Below is a small trained network, with its code and all its weights. Each question gives an input and a class and asks what happens when units are switched off, that is, made to give their printed mean instead of their output.

import numpy as np


def w(rows, s, z=0):
    codes = np.array(rows[::2]) - 128.0
    scale = np.full(codes.shape[1], s)
    scale[-1] = z or s
    return codes * scale


def f(y):
    return np.maximum(y, 0)


def log_softmax(a):
    a = a - a.max(-1, keepdims=True)
    return a - np.log(np.exp(a).sum(-1, keepdims=True))


def net(x, mask):
    res = np.array(x, float).reshape(1, 2) / 4 @ E
    y = f(res @ A[0][:, :-1].T + A[0][:, -1])
    res = res + np.where(mask, y, B[0][:, -1]) @ B[0][:, :-1]
    return log_softmax(res[-1] @ U[:, :-1].T + U[:, -1])


A, B = {}, {}
E = w([
[104,134,77,209,221],'x0',
[255,69,146,151,101],'x1',
],0.013)
A[0] = w([
[26,219,142,83,145,106],'neuron 1',
[146,126,200,24,92,83],'neuron 2',
[102,104,53,178,154,76],'neuron 3',
[250,55,102,201,113,58],'neuron 4',
[69,149,97,126,113,86],'neuron 5',
[222,76,181,158,122,174],'neuron 6',
[142,177,144,151,100,255],'neuron 7',
[46,212,75,77,130,84],'neuron 8',
[100,128,78,205,160,84],'neuron 9',
[129,126,99,230,157,84],'neuron 10',
[175,143,40,172,218,98],'neuron 11',
[100,96,79,208,79,200],'neuron 12',
[103,111,155,81,47,104],'neuron 13',
[151,138,112,55,79,69],'neuron 14',
],0.011)
B[0] = w([
[167,145,168,110,187,254],'neuron 1',
[115,73,93,129,113,217],'neuron 2',
[134,79,88,98,127,180],'neuron 3',
[213,111,206,78,174,222],'neuron 4',
[204,91,150,75,164,170],'neuron 5',
[137,174,181,153,148,248],'neuron 6',
[66,193,112,246,126,255],'neuron 7',
[179,145,149,82,180,229],'neuron 8',
[96,91,121,101,92,195],'neuron 9',
[124,54,106,95,78,192],'neuron 10',
[131,91,95,102,64,218],'neuron 11',
[111,159,72,152,122,206],'neuron 12',
[115,71,72,107,51,203],'neuron 13',
[135,75,98,65,102,172],'neuron 14',
],0.013,0.011)
U = w([
[192,150,164,82,215,65],'0',
[139,75,49,89,84,62],'1',
[105,250,75,212,141,254],'2',
],0.017,0.007)

Each question gives the input, the list of numbers given to net, and the class t.
The units are the neurons (one row each of A and B). Each row of codes is followed by its name. A weight is (code - 128) times the scale printed after its matrix; where a second scale follows, it is the last column's (A, B and U).
mask holds one flag per neuron, in row order. A switched-off neuron (its flag False) gives its mean, the last column of its row in B, instead of its output. The means were averaged over made-up inputs and are rounded, as every weight is.
A unit's drop is (log p(t) with every unit on - log p(t) with that unit switched off) / (log p(t) with every unit on - log p(t) with every unit switched off).
The circuit of an input: a set's keep is (log p(t) with only the set's units on - log p(t) with every unit switched off) / (log p(t) with every unit on - log p(t) with every unit switched off). Starting from the 12 units with the biggest drops (on a tie, the unit counted first), units are removed one at a time, each time the one whose removal leaves the highest keep (on an exact tie, the one counted first), for as long as the keep stays at least 0.8.
units of the circuit, in order: the units of the circuit, biggest drop first
top k neurons: the k neurons with the biggest drops, biggest first
drop when u is switched off: that unit's drop, to one decimal
input [-5,6], class 0: units of the circuit, in order	[neuron 4]
input [-3,-4], class 0: top 2 neurons	[neuron 1; neuron 8]
input [6,-5], class 1: top 2 neurons	[neuron 11; neuron 9]
input [4,3], class 1: top 2 neurons	[neuron 1; neuron 11]
input [4,1], class 1: top 3 neurons	[neuron 11; neuron 10; neuron 6]
input [8,6], class 1: top 2 neurons	[neuron 11; neuron 10]
input [-7,8], class 0: top 2 neurons	[neuron 4; neuron 6]
input [-2,3], class 2: drop when neuron 8 is switched off	0.2
input [-2,-3], class 2: drop when neuron 4 is switched off	0.8
input [-3,-1], class 2: drop when neuron 10 is switched off	0.2
input [2,-2], class 2: drop when neuron 4 is switched off	0.1
